[274 68 -246]
[120 20 131]
[121 68 56]
[120 446 172]
[-203 -340 131]
[247 710 226]
[120 326 146]
[137 68 126]
[50 125 131]
[-70 -48 131]
->
[131 -48 -70]
[131 125 50]
[126 68 137]
[146 326 120]
[226 710 247]
[131 -340 -203]
[172 446 120]
[56 68 121]
[131 20 120]
[-246 68 274]

[330 223 -180 256 469 -467]
[-158 -105 69 -588 -522 322]
[295 231 -239 413 732 -388]
[-255 -114 -130 196 -98 216]
[-84 -88 -135 79 -111 -6]
[-279 -75 -48 16 -4 90]
[99 143 -4 -303 36 11]
[-122 141 18 -660 -175 281]
[37 -42 -72 -355 87 -154]
->
[-154 87 -355 -72 -42 37]
[281 -175 -660 18 141 -122]
[11 36 -303 -4 143 99]
[90 -4 16 -48 -75 -279]
[-6 -111 79 -135 -88 -84]
[216 -98 196 -130 -114 -255]
[-388 732 413 -239 231 295]
[322 -522 -588 69 -105 -158]
[-467 469 256 -180 223 330]

[84 -183 -277]
[464 139 -24]
[198 653 -561]
[-120 42 -49]
[-166 286 51]
->
[51 286 -166]
[-49 42 -120]
[-561 653 198]
[-24 139 464]
[-277 -183 84]

[21 255 48 299 -28 -61 -490 -56 90 -309]
[34 100 -15 8 75 72 223 -177 -61 -119]
[53 -260 -66 -72 192 83 -93 -30 26 55]
[-15 -53 20 -68 101 31 -534 -145 -9 122]
[31 -562 159 198 118 28 315 133 123 27]
[-80 173 123 -133 31 9 -5 -103 121 -216]
[67 452 -137 17 90 -13 441 -69 8 95]
[-57 -52 205 -130 -9 -84 -605 -108 27 57]
->
[57 27 -108 -605 -84 -9 -130 205 -52 -57]
[95 8 -69 441 -13 90 17 -137 452 67]
[-216 121 -103 -5 9 31 -133 123 173 -80]
[27 123 133 315 28 118 198 159 -562 31]
[122 -9 -145 -534 31 101 -68 20 -53 -15]
[55 26 -30 -93 83 192 -72 -66 -260 53]
[-119 -61 -177 223 72 75 8 -15 100 34]
[-309 90 -56 -490 -61 -28 299 48 255 21]

[-65 -11 -8 -22 51 -40 -102 97 99 -490 55 226]
[282 -9 -128 120 91 -32 -243 79 52 -640 130 -15]
[-144 -23 49 -81 -50 39 126 -23 -31 328 22 44]
[-4 3 1 1 1 2 2 0 0 -22 11 1]
[-128 -112 21 -160 -83 36 118 71 -8 394 109 63]
[114 70 -22 87 -20 60 -35 -33 -39 -126 201 -209]
[142 67 -40 132 48 -21 -98 -137 18 32 -216 -104]
[-317 157 73 52 63 -84 53 -281 228 -260 -473 15]
->
[15 -473 -260 228 -281 53 -84 63 52 73 157 -317]
[-104 -216 32 18 -137 -98 -21 48 132 -40 67 142]
[-209 201 -126 -39 -33 -35 60 -20 87 -22 70 114]
[63 109 394 -8 71 118 36 -83 -160 21 -112 -128]
[1 11 -22 0 0 2 2 1 1 1 3 -4]
[44 22 328 -31 -23 126 39 -50 -81 49 -23 -144]
[-15 130 -640 52 79 -243 -32 91 120 -128 -9 282]
[226 55 -490 99 97 -102 -40 51 -22 -8 -11 -65]

[-585 -647 -279 718 442 -192 -610 522 -609 345 535 -398 -653]
[164 -545 471 434 610 232 653 -222 336 -546 -510 409 385]
[-52 -441 -225 485 -637 -294 148 -608 -533 525 207 -564 627]
[-323 -159 466 -664 509 564 -165 -70 -570 636 -711 -471 341]
[302 -209 -276 -20 20 -551 -253 -654 594 624 -655 489 -685]
[446 -47 604 562 -389 -454 -647 666 75 -210 -566 -464 -516]
->
[-516 -464 -566 -210 75 666 -647 -454 -389 562 604 -47 446]
[-685 489 -655 624 594 -654 -253 -551 20 -20 -276 -209 302]
[341 -471 -711 636 -570 -70 -165 564 509 -664 466 -159 -323]
[627 -564 207 525 -533 -608 148 -294 -637 485 -225 -441 -52]
[385 409 -510 -546 336 -222 653 232 610 434 471 -545 164]
[-653 -398 535 345 -609 522 -610 -192 442 718 -279 -647 -585]

[47 67 47 -11 4 -2 15 9]
[43 -36 5 -154 -5 259 -12 16]
[-76 -80 -120 -84 -57 206 -44 -58]
[151 114 277 -33 8 -5 295 45]
[152 -16 286 15 98 -127 234 133]
[-16 -127 27 -94 -22 188 121 -1]
[18 -43 19 147 118 -319 -118 101]
[65 234 -41 261 133 -558 -352 84]
[-31 -67 -39 -44 -15 100 -2 -12]
[286 -74 100 -180 306 65 -430 335]
->
[335 -430 65 306 -180 100 -74 286]
[-12 -2 100 -15 -44 -39 -67 -31]
[84 -352 -558 133 261 -41 234 65]
[101 -118 -319 118 147 19 -43 18]
[-1 121 188 -22 -94 27 -127 -16]
[133 234 -127 98 15 286 -16 152]
[45 295 -5 8 -33 277 114 151]
[-58 -44 206 -57 -84 -120 -80 -76]
[16 -12 259 -5 -154 5 -36 43]
[9 15 -2 4 -11 47 67 47]
